Here is a tiny trained network, its code and every weight. The questions are about switching its units off for an input and a class, where a switched-off unit gives its printed mean instead of its output.

import numpy as np


def w(rows, s, z=0):
    codes = np.array(rows[::2]) - 128.0
    scale = np.full(codes.shape[1], s)
    scale[-1] = z or s
    return codes * scale


def f(y):
    return np.maximum(y, 0)


def log_softmax(a):
    a = a - a.max(-1, keepdims=True)
    return a - np.log(np.exp(a).sum(-1, keepdims=True))


def net(x, mask):
    res = np.array(x, float).reshape(1, 7) / 4 @ E
    y = f(res @ A[0][:, :-1].T + A[0][:, -1])
    res = res + np.where(mask, y, B[0][:, -1]) @ B[0][:, :-1]
    return log_softmax(res[-1] @ U[:, :-1].T + U[:, -1])


A, B = {}, {}
E = w([
[80,180,74,108,217,128,122],'x0',
[143,203,98,28,51,145,177],'x1',
[247,158,135,174,3,171,199],'x2',
[161,137,104,75,70,107,151],'x3',
[183,29,88,119,139,95,232],'x4',
[180,198,31,117,170,172,140],'x5',
[118,62,135,2,138,99,151],'x6',
],0.009)
A[0] = w([
[76,137,144,28,147,122,117,121],'neuron 0',
[183,131,115,132,116,94,153,2],'neuron 1',
[121,141,58,79,182,79,123,168],'neuron 2',
[150,163,129,179,153,137,99,30],'neuron 3',
[89,83,219,169,197,139,57,141],'neuron 4',
[78,95,159,173,170,98,91,80],'neuron 5',
[182,62,140,135,7,69,192,171],'neuron 6',
[118,206,149,118,96,154,58,134],'neuron 7',
[194,165,72,145,179,131,84,108],'neuron 8',
[137,116,50,180,185,147,137,177],'neuron 9',
[53,100,92,75,167,135,133,145],'neuron 10',
[42,90,118,103,172,104,95,117],'neuron 11',
[83,58,132,139,143,191,151,65],'neuron 12',
[145,73,99,169,150,158,79,75],'neuron 13',
],0.012,0.0058)
B[0] = w([
[99,213,151,89,134,32,175,198],'neuron 0',
[162,118,67,227,89,144,168,149],'neuron 1',
[137,177,92,37,170,168,166,206],'neuron 2',
[176,141,120,182,84,138,92,153],'neuron 3',
[53,56,182,201,131,51,35,229],'neuron 4',
[86,65,161,176,216,105,2,194],'neuron 5',
[221,29,161,173,54,62,220,249],'neuron 6',
[222,170,105,129,61,125,54,177],'neuron 7',
[197,172,61,171,122,186,139,173],'neuron 8',
[133,132,139,165,212,214,184,196],'neuron 9',
[91,128,87,85,183,30,179,205],'neuron 10',
[96,125,156,76,181,71,62,210],'neuron 11',
[114,135,177,180,142,87,70,160],'neuron 12',
[149,84,114,152,131,213,177,165],'neuron 13',
],0.0095,0.017)
U = w([
[40,17,187,198,227,95,26,23],'0',
[239,16,162,127,19,47,249,95],'1',
[211,222,179,100,2,74,46,255],'2',
[80,172,128,2,210,16,192,43],'3',
[192,163,68,169,209,176,151,171],'4',
],0.0086,0.0046)

Each question gives the input, the list of numbers given to net, and the class t.
The units are the neurons (one row each of A and B). Each row of codes is followed by its name. A weight is (code - 128) times the scale printed after its matrix; where a second scale follows, it is the last column's (A, B and U).
mask holds one flag per neuron, in row order. A switched-off neuron (its flag False) gives its mean, the last column of its row in B, instead of its output. The means were averaged over made-up inputs and are rounded, as every weight is.
A unit's drop is (log p(t) with every unit on - log p(t) with that unit switched off) / (log p(t) with every unit on - log p(t) with every unit switched off).
The circuit of an input: a set's keep is (log p(t) with only the set's units on - log p(t) with every unit switched off) / (log p(t) with every unit on - log p(t) with every unit switched off). Starting from the 12 units with the biggest drops (on a tie, the unit counted first), units are removed one at a time, each time the one whose removal leaves the highest keep (on an exact tie, the one counted first), for as long as the keep stays at least 0.8.
circuit, biggest first: the units of the circuit, biggest drop first
most important unit: the unit with the biggest drop
top k neurons: the k neurons with the biggest drops, biggest first
drop when u is switched off: that unit's drop, to one decimal
input [-7,-6,1,1,-4,5,6], class 1: most important unit -> neuron 5
input [5,5,-3,-6,-8,-7,7], class 3: top 2 neurons -> [neuron 0; neuron 10]
input [7,-4,-4,4,7,5,-2], class 4: top 3 neurons -> [neuron 9; neuron 8; neuron 0]
input [3,-6,7,7,-6,4,4], class 2: circuit, biggest first -> [neuron 6; neuron 7]
input [-7,-2,-2,3,-3,6,-7], class 2: top 3 neurons -> [neuron 7; neuron 2; neuron 3]
input [6,8,2,3,1,-1,-4], class 2: top 2 neurons -> [neuron 6; neuron 9]
input [3,-3,-7,-2,8,0,4], class 3: drop when neuron 10 is switched off -> 2.0
input [1,3,-8,8,-6,-8,3], class 3: drop when neuron 0 is switched off -> 0.5
input [2,-4,7,-2,-5,3,-5], class 4: drop when neuron 4 is switched off -> 0.5
input [1,0,1,0,-2,1,4], class 3: drop when neuron 6 is switched off -> 1.2
